Here is a tiny trained network, its code and every weight. The questions are about switching its units off for an input and a class, where a switched-off unit gives its printed mean instead of its output.

import numpy as np


def w(rows, s, z=0):
    codes = np.array(rows[::2]) - 128.0
    scale = np.full(codes.shape[1], s)
    scale[-1] = z or s
    return codes * scale


def f(y):
    return np.maximum(y, 0)


def log_softmax(a):
    a = a - a.max(-1, keepdims=True)
    return a - np.log(np.exp(a).sum(-1, keepdims=True))


def net(x, mask):
    res = np.array(x, float).reshape(1, 4) / 4 @ E
    y = f(res @ A[0][:, :-1].T + A[0][:, -1])
    res = res + np.where(mask, y, B[0][:, -1]) @ B[0][:, :-1]
    return log_softmax(res[-1] @ U[:, :-1].T + U[:, -1])


A, B = {}, {}
E = w([
[90,222,156,153,84,75,90,151,162,145,156,163],'x0',
[127,188,48,116,119,213,58,58,152,98,100,216],'x1',
[230,14,147,204,26,176,180,144,254,73,169,156],'x2',
[187,149,226,65,63,184,246,211,111,202,203,114],'x3',
],0.0094)
A[0] = w([
[80,186,130,64,162,105,99,119,84,150,110,93,43],'neuron 1',
[150,97,71,41,129,175,100,99,102,93,96,169,88],'neuron 2',
[62,147,159,165,119,10,47,150,153,150,128,122,55],'neuron 3',
[75,160,145,89,191,138,82,135,55,193,124,143,220],'neuron 4',
[145,183,191,87,27,183,154,158,146,185,153,128,68],'neuron 5',
[126,145,199,96,119,93,213,216,119,183,143,98,137],'neuron 6',
[149,125,117,159,79,156,120,119,217,107,121,163,175],'neuron 7',
[115,147,204,112,112,128,181,205,108,147,126,100,101],'neuron 8',
[139,144,182,165,66,86,79,165,153,123,137,119,3],'neuron 9',
],0.012,0.0024)
B[0] = w([
[162,160,72,94,119,148,89,72,171,41,62,113,216],'neuron 1',
[94,107,137,130,132,101,133,67,86,84,46,45,181],'neuron 2',
[151,176,17,79,121,133,132,41,173,131,62,116,201],'neuron 3',
[146,147,2,156,86,227,104,104,205,84,8,144,230],'neuron 4',
[126,56,171,122,35,65,33,126,199,95,251,182,233],'neuron 5',
[125,62,225,159,194,78,193,193,49,216,136,64,252],'neuron 6',
[103,172,159,105,93,193,75,62,108,102,63,230,202],'neuron 7',
[91,140,178,141,187,108,192,151,70,158,193,108,219],'neuron 8',
[137,142,91,105,133,157,171,144,120,138,91,58,172],'neuron 9',
],0.0087,0.021)
U = w([
[143,103,227,162,164,134,158,250,109,159,253,140,3],'0',
[154,189,49,140,98,253,51,105,183,84,97,187,190],'1',
[149,150,99,146,222,197,178,171,99,146,88,18,156],'2',
],0.0063,0.003)

Each question gives the input, the list of numbers given to net, and the class t.
The units are the neurons (one row each of A and B). Each row of codes is followed by its name. A weight is (code - 128) times the scale printed after its matrix; where a second scale follows, it is the last column's (A, B and U).
mask holds one flag per neuron, in row order. A switched-off neuron (its flag False) gives its mean, the last column of its row in B, instead of its output. The means were averaged over made-up inputs and are rounded, as every weight is.
A unit's drop is (log p(t) with every unit on - log p(t) with that unit switched off) / (log p(t) with every unit on - log p(t) with every unit switched off).
The circuit of an input: a set's keep is (log p(t) with only the set's units on - log p(t) with every unit switched off) / (log p(t) with every unit on - log p(t) with every unit switched off). Starting from all 9 units, units are removed one at a time, each time the one whose removal leaves the highest keep (on an exact tie, the one counted first), for as long as the keep stays at least 0.8.
circuit, biggest first: the units of the circuit, biggest drop first
k most important neurons: the k neurons with the biggest drops, biggest first
drop of u: that unit's drop, to one decimal
input [-5,-8,-1,-2], class 0: circuit, biggest first -> (neuron 4; neuron 1)
input [4,-8,-7,-3], class 1: 3 most important neurons -> (neuron 4; neuron 1; neuron 3)
input [-3,-3,-4,-3], class 1: circuit, biggest first -> (neuron 6)
input [-6,-4,-7,8], class 0: 2 most important neurons -> (neuron 6; neuron 5)
input [3,-4,-6,0], class 1: 2 most important neurons -> (neuron 4; neuron 1)
input [1,-4,-4,-1], class 1: 3 most important neurons -> (neuron 4; neuron 1; neuron 3)
input [-4,0,1,-3], class 2: 3 most important neurons -> (neuron 5; neuron 4; neuron 1)
input [0,-2,-4,0], class 1: 3 most important neurons -> (neuron 4; neuron 6; neuron 1)
input [-7,5,-8,8], class 1: 2 most important neurons -> (neuron 4; neuron 1)
input [-4,1,0,-6], class 2: 2 most important neurons -> (neuron 5; neuron 4)
input [1,5,6,7], class 0: drop of neuron 4 -> 0.2
